[[-0.81 -1.19  0.07 -0.89  0.77  0.07 -2.87]
 [-4.04 -2.59 -3.75  2.23 -2.20  1.36 -5.62]
 [ 2.72  8.44  0.44 -0.62 -2.32  2.22  6.85]]
|
[[ 2.72  8.44  0.44 -0.62 -2.32  2.22  6.85]
 [-0.81 -1.19  0.07 -0.89  0.77  0.07 -2.87]
 [-4.04 -2.59 -3.75  2.23 -2.20  1.36 -5.62]]

[[ 2.51  1.19 -1.20 -5.20 -0.81  3.62 -6.94 -0.26 -4.83 -1.75  7.36 -6.15
   1.24 -4.57  3.79]
 [-6.45  2.03 -5.08 -6.27 -7.17 -1.94 -2.46  5.37 -0.87  6.37 -4.65 -6.45
  -3.14  1.40 -0.41]
 [-7.11 -1.11  6.82  3.54  6.79  7.39 -1.59 -2.62  1.77 -6.20  3.36  5.00
  -0.01  1.95 -5.27]]
|
[[-6.45  2.03 -5.08 -6.27 -7.17 -1.94 -2.46  5.37 -0.87  6.37 -4.65 -6.45
  -3.14  1.40 -0.41]
 [ 2.51  1.19 -1.20 -5.20 -0.81  3.62 -6.94 -0.26 -4.83 -1.75  7.36 -6.15
   1.24 -4.57  3.79]
 [-7.11 -1.11  6.82  3.54  6.79  7.39 -1.59 -2.62  1.77 -6.20  3.36  5.00
  -0.01  1.95 -5.27]]

[[-2.34 -2.06  6.73  0.14]
 [-0.54 -2.14  5.71  1.70]
 [-3.13 -0.89  4.73 -1.35]
 [-0.68 -1.43  3.76  0.31]
 [-1.30 -1.78  4.53  0.24]]
|
[[-3.13 -0.89  4.73 -1.35]
 [-0.68 -1.43  3.76  0.31]
 [-1.30 -1.78  4.53  0.24]
 [-2.34 -2.06  6.73  0.14]
 [-0.54 -2.14  5.71  1.70]]

[[ 3.71 -0.84  3.72 -2.74]
 [ 2.24 -2.53 -2.18 -4.09]
 [-7.35  1.67 -7.23  5.37]
 [-0.40 -0.24 -0.03  0.43]
 [ 1.47 -0.16 -0.49 -1.73]
 [ 3.00 -2.66 -1.67 -2.37]
 [-1.47  0.56  1.22 -0.54]
 [ 2.83 -4.14  0.00 -0.21]
 [-3.62  0.90 -3.51  2.67]]
|
[[-7.35  1.67 -7.23  5.37]
 [-3.62  0.90 -3.51  2.67]
 [-1.47  0.56  1.22 -0.54]
 [ 1.47 -0.16 -0.49 -1.73]
 [-0.40 -0.24 -0.03  0.43]
 [ 3.71 -0.84  3.72 -2.74]
 [ 2.24 -2.53 -2.18 -4.09]
 [ 3.00 -2.66 -1.67 -2.37]
 [ 2.83 -4.14  0.00 -0.21]]

[[ 0.02  0.32  3.23 -3.93  2.27 -3.00  1.79  5.06]
 [-0.46 -0.23 -0.24 -0.98  0.11 -0.14  1.17  1.52]
 [-3.89 -0.37  2.23 -3.30  0.00 -2.68  3.20  0.00]
 [ 0.00  0.61  3.70 -4.55  2.39 -3.75  1.46  0.00]
 [ 0.00  0.65  3.52 -4.32  3.06 -3.88  1.38  0.00]
 [-3.35 -1.66  0.00 -2.36  0.00 -2.31  1.75  0.00]
 [-0.22  0.00  3.44 -4.56  1.97 -3.59  1.47  5.81]
 [-2.42 -1.69  2.74  0.00  2.55 -2.27  0.91  6.28]
 [-0.31  0.26  1.53 -2.20  0.29 -2.17 -0.42  2.31]
 [-3.24 -1.65  2.80 -2.53  3.75 -2.36  1.91  7.05]]
|
[[ 0.00  0.65  3.52 -4.32  3.06 -3.88  1.38  0.00]
 [ 0.00  0.61  3.70 -4.55  2.39 -3.75  1.46  0.00]
 [ 0.02  0.32  3.23 -3.93  2.27 -3.00  1.79  5.06]
 [-0.31  0.26  1.53 -2.20  0.29 -2.17 -0.42  2.31]
 [-0.22  0.00  3.44 -4.56  1.97 -3.59  1.47  5.81]
 [-0.46 -0.23 -0.24 -0.98  0.11 -0.14  1.17  1.52]
 [-3.89 -0.37  2.23 -3.30  0.00 -2.68  3.20  0.00]
 [-3.24 -1.65  2.80 -2.53  3.75 -2.36  1.91  7.05]
 [-3.35 -1.66  0.00 -2.36  0.00 -2.31  1.75  0.00]
 [-2.42 -1.69  2.74  0.00  2.55 -2.27  0.91  6.28]]

[[ 2.57 -5.06 -6.00  2.52  1.99  3.97  7.06  4.61 -2.67  0.83 -2.61  1.09
  -1.85 -1.90  0.71  0.12]
 [-5.28  1.90  5.36 -3.08 -5.00  0.83  6.81 -4.09  5.49 -6.75  4.48 -2.61
  -5.21 -1.55  1.18  1.20]
 [ 0.20  3.88 -1.32  8.24 -2.37  3.31  2.25  1.11  1.59  1.61 -4.22 -5.35
  -0.33  3.95  5.01  2.02]]
|
[[ 0.20  3.88 -1.32  8.24 -2.37  3.31  2.25  1.11  1.59  1.61 -4.22 -5.35
  -0.33  3.95  5.01  2.02]
 [-5.28  1.90  5.36 -3.08 -5.00  0.83  6.81 -4.09  5.49 -6.75  4.48 -2.61
  -5.21 -1.55  1.18  1.20]
 [ 2.57 -5.06 -6.00  2.52  1.99  3.97  7.06  4.61 -2.67  0.83 -2.61  1.09
  -1.85 -1.90  0.71  0.12]]

[[-0.25 -2.95]
 [ 6.14  0.59]]
|
[[ 6.14  0.59]
 [-0.25 -2.95]]
